Below is a small trained network, with its code and all its weights. Each question gives an input and a class and asks what happens when units are switched off, that is, made to give their printed mean instead of their output.

import numpy as np


def w(rows, s, z=0):
    codes = np.array(rows[::2]) - 128.0
    scale = np.full(codes.shape[1], s)
    scale[-1] = z or s
    return codes * scale


def f(y):
    return y / 2 * (1 + np.tanh(0.7978845608 * (y + 0.044715 * y**3)))


def log_softmax(a):
    a = a - a.max(-1, keepdims=True)
    return a - np.log(np.exp(a).sum(-1, keepdims=True))


def net(x, mask):
    res = np.array(x, float).reshape(1, 7) / 4 @ E
    y = f(res @ A[0][:, :-1].T + A[0][:, -1])
    res = res + np.where(mask, y, B[0][:, -1]) @ B[0][:, :-1]
    return log_softmax(res[-1] @ U[:, :-1].T + U[:, -1])


A, B = {}, {}
E = w([
[149,133,109,124,53,105,148,226],'x0',
[153,61,199,28,88,203,103,125],'x1',
[154,122,165,105,173,89,106,158],'x2',
[111,133,112,139,99,139,117,112],'x3',
[245,77,89,99,108,56,135,64],'x4',
[96,133,114,119,108,116,109,117],'x5',
[156,254,167,106,99,133,160,85],'x6',
],0.0097)
A[0] = w([
[104,126,146,148,224,169,73,10,167],'neuron 1',
[107,193,185,103,75,100,176,107,135],'neuron 2',
[163,113,167,135,70,38,179,68,147],'neuron 3',
[109,26,108,180,137,140,118,146,99],'neuron 4',
[157,58,108,139,56,75,124,61,126],'neuron 5',
[218,231,180,135,108,146,81,107,233],'neuron 6',
[152,127,80,84,38,131,116,220,55],'neuron 7',
[73,101,152,16,135,148,151,153,86],'neuron 8',
[46,161,134,127,163,149,104,159,89],'neuron 9',
[117,78,128,128,226,165,174,85,191],'neuron 10',
[115,183,169,26,67,146,131,91,137],'neuron 11',
[82,101,185,61,108,167,124,100,40],'neuron 12',
[125,99,161,91,194,169,82,97,85],'neuron 13',
[191,96,92,132,132,72,134,50,86],'neuron 14',
[105,49,165,107,110,198,142,51,99],'neuron 15',
[109,141,81,182,147,83,170,127,49],'neuron 16',
[226,69,108,93,136,80,152,80,6],'neuron 17',
[176,120,183,2,37,193,142,169,74],'neuron 18',
[157,217,188,115,151,131,156,113,224],'neuron 19',
[115,127,43,117,73,170,108,89,243],'neuron 20',
[146,58,45,148,162,175,86,187,64],'neuron 21',
[57,145,108,127,163,199,79,181,165],'neuron 22',
[161,195,133,148,86,123,199,58,108],'neuron 23',
[146,63,189,91,72,173,118,149,140],'neuron 24',
[56,127,68,171,91,79,97,147,195],'neuron 25',
[55,151,205,181,205,180,77,119,103],'neuron 26',
[88,52,96,129,144,136,92,130,68],'neuron 27',
[173,198,112,135,156,152,128,118,125],'neuron 28',
[140,60,134,50,92,155,163,154,96],'neuron 29',
[96,180,83,191,187,64,166,139,107],'neuron 30',
[165,211,100,102,110,183,158,151,234],'neuron 31',
[137,157,98,222,176,117,123,129,81],'neuron 32',
[129,11,66,170,161,133,60,185,160],'neuron 33',
[140,78,161,121,145,70,175,105,44],'neuron 34',
[71,189,149,119,169,216,138,201,118],'neuron 35',
[125,100,194,84,114,204,98,118,53],'neuron 36',
[163,65,152,116,101,206,126,104,50],'neuron 37',
[176,118,40,61,119,96,46,73,65],'neuron 38',
[134,132,109,104,85,111,157,247,187],'neuron 39',
[136,107,116,97,195,104,131,46,150],'neuron 40',
[120,147,100,167,171,78,155,151,76],'neuron 41',
[164,105,136,137,97,77,181,212,128],'neuron 42',
[154,110,204,90,127,185,88,125,121],'neuron 43',
[68,129,145,143,146,160,109,210,97],'neuron 44',
],0.0086,0.0019)
B[0] = w([
[50,102,37,60,97,81,153,254,245],'neuron 1',
[106,169,143,94,183,181,117,110,193],'neuron 2',
[177,123,157,99,131,170,110,120,203],'neuron 3',
[116,187,140,80,209,152,54,60,201],'neuron 4',
[173,97,116,132,112,171,146,100,210],'neuron 5',
[144,154,103,76,129,145,69,122,224],'neuron 6',
[92,97,83,117,75,103,144,172,202],'neuron 7',
[141,120,165,147,123,116,109,86,190],'neuron 8',
[184,97,176,152,142,176,158,129,204],'neuron 9',
[91,143,90,87,143,116,100,169,198],'neuron 10',
[128,156,120,132,152,99,93,94,212],'neuron 11',
[133,108,164,139,108,83,121,132,188],'neuron 12',
[113,128,111,145,119,122,112,149,188],'neuron 13',
[184,114,159,141,94,140,208,135,223],'neuron 14',
[83,129,122,149,124,108,104,148,202],'neuron 15',
[109,107,160,166,103,72,115,81,187],'neuron 16',
[152,170,177,125,87,133,172,121,237],'neuron 17',
[101,128,125,182,152,99,120,149,254],'neuron 18',
[133,158,113,95,166,139,114,99,215],'neuron 19',
[152,156,139,127,133,115,137,168,175],'neuron 20',
[125,212,124,86,197,168,56,65,198],'neuron 21',
[179,117,163,125,120,192,117,130,228],'neuron 22',
[104,143,121,137,159,137,111,143,206],'neuron 23',
[113,122,124,150,142,90,133,139,213],'neuron 24',
[133,140,137,108,114,100,139,142,202],'neuron 25',
[188,65,140,133,85,194,164,179,237],'neuron 26',
[119,147,128,118,118,133,107,96,182],'neuron 27',
[100,155,135,116,153,109,111,119,167],'neuron 28',
[102,117,128,145,135,98,120,88,197],'neuron 29',
[111,148,151,164,146,55,132,102,230],'neuron 30',
[92,158,134,81,139,163,85,131,195],'neuron 31',
[109,113,157,184,147,87,141,117,197],'neuron 32',
[121,168,91,98,179,185,118,44,250],'neuron 33',
[145,136,139,125,110,143,152,109,160],'neuron 34',
[174,98,141,140,122,196,158,143,248],'neuron 35',
[83,113,170,179,138,73,141,120,201],'neuron 36',
[119,124,148,179,155,107,145,136,182],'neuron 37',
[169,162,180,131,113,163,188,118,205],'neuron 38',
[99,108,83,70,134,127,180,181,217],'neuron 39',
[143,73,99,89,101,139,176,181,198],'neuron 40',
[101,134,143,187,135,135,125,168,181],'neuron 41',
[97,109,107,111,135,136,146,172,195],'neuron 42',
[125,106,136,139,139,79,109,138,201],'neuron 43',
[155,110,129,139,103,173,143,115,211],'neuron 44',
],0.0079,0.008)
U = w([
[106,204,136,20,231,183,10,50,177],'0',
[194,80,222,113,88,226,198,130,51],'1',
[77,130,194,255,170,10,88,117,48],'2',
[69,92,41,12,114,124,146,230,253],'3',
],0.0075,0.0021)

Each question gives the input, the list of numbers given to net, and the class t.
The units are the neurons (one row each of A and B). Each row of codes is followed by its name. A weight is (code - 128) times the scale printed after its matrix; where a second scale follows, it is the last column's (A, B and U).
mask holds one flag per neuron, in row order. A switched-off neuron (its flag False) gives its mean, the last column of its row in B, instead of its output. The means were averaged over made-up inputs and are rounded, as every weight is.
A unit's drop is (log p(t) with every unit on - log p(t) with that unit switched off) / (log p(t) with every unit on - log p(t) with every unit switched off).
The circuit of an input: a set's keep is (log p(t) with only the set's units on - log p(t) with every unit switched off) / (log p(t) with every unit on - log p(t) with every unit switched off). Starting from the 12 units with the biggest drops (on a tie, the unit counted first), units are removed one at a time, each time the one whose removal leaves the highest keep (on an exact tie, the one counted first), for as long as the keep stays at least 0.8.
units of the circuit, in order: the units of the circuit, biggest drop first
most important unit: the unit with the biggest drop
k most important neurons: the k neurons with the biggest drops, biggest first
drop when u is switched off: that unit's drop, to one decimal
input [6,-2,-8,7,4,1,-7], class 0: 2 most important neurons => [neuron 21; neuron 4]
input [-5,4,3,3,5,4,-3], class 1: units of the circuit, in order => [neuron 14]
input [5,-4,-2,-2,-5,5,-3], class 1: units of the circuit, in order => [neuron 1; neuron 22]
input [2,-3,5,-3,4,-5,5], class 0: 2 most important neurons => [neuron 6; neuron 26]
input [-5,-2,7,5,4,-7,4], class 3: units of the circuit, in order => [neuron 1; neuron 40]
input [-6,-4,0,7,8,-4,-8], class 0: 2 most important neurons => [neuron 4; neuron 33]
input [7,-7,4,8,8,4,6], class 1: 2 most important neurons => [neuron 14; neuron 3]
input [1,8,-1,-7,2,3,-8], class 0: 3 most important neurons => [neuron 33; neuron 21; neuron 4]
input [-7,1,7,-8,-5,-4,6], class 3: 2 most important neurons => [neuron 1; neuron 26]
input [-8,-6,2,3,8,-2,-4], class 1: 3 most important neurons => [neuron 14; neuron 38; neuron 17]
input [7,6,-8,3,5,0,1], class 3: 3 most important neurons => [neuron 7; neuron 39; neuron 30]
input [-6,-2,-4,-8,7,-2,-6], class 1: 3 most important neurons => [neuron 14; neuron 40; neuron 17]
input [1,-4,0,8,3,0,0], class 2: 2 most important neurons => [neuron 26; neuron 35]
input [-2,3,-1,-4,-5,0,3], class 1: most important unit => neuron 26
input [4,-4,1,0,-2,-5,4], class 0: 2 most important neurons => [neuron 1; neuron 31]
input [3,-2,7,-5,3,-4,-3], class 0: 2 most important neurons => [neuron 1; neuron 33]
input [0,-7,3,4,8,-7,-7], class 1: 4 most important neurons => [neuron 14; neuron 17; neuron 38; neuron 5]
input [4,-7,6,-3,-4,5,8], class 0: drop when neuron 6 is switched off => 0.3
input [-8,-3,-1,8,0,1,-5], class 3: drop when neuron 1 is switched off => 1.1
input [2,8,4,2,7,-7,4], class 2: most important unit => neuron 18
input [-6,-4,-2,-2,5,-1,2], class 3: drop when neuron 1 is switched off => 0.9
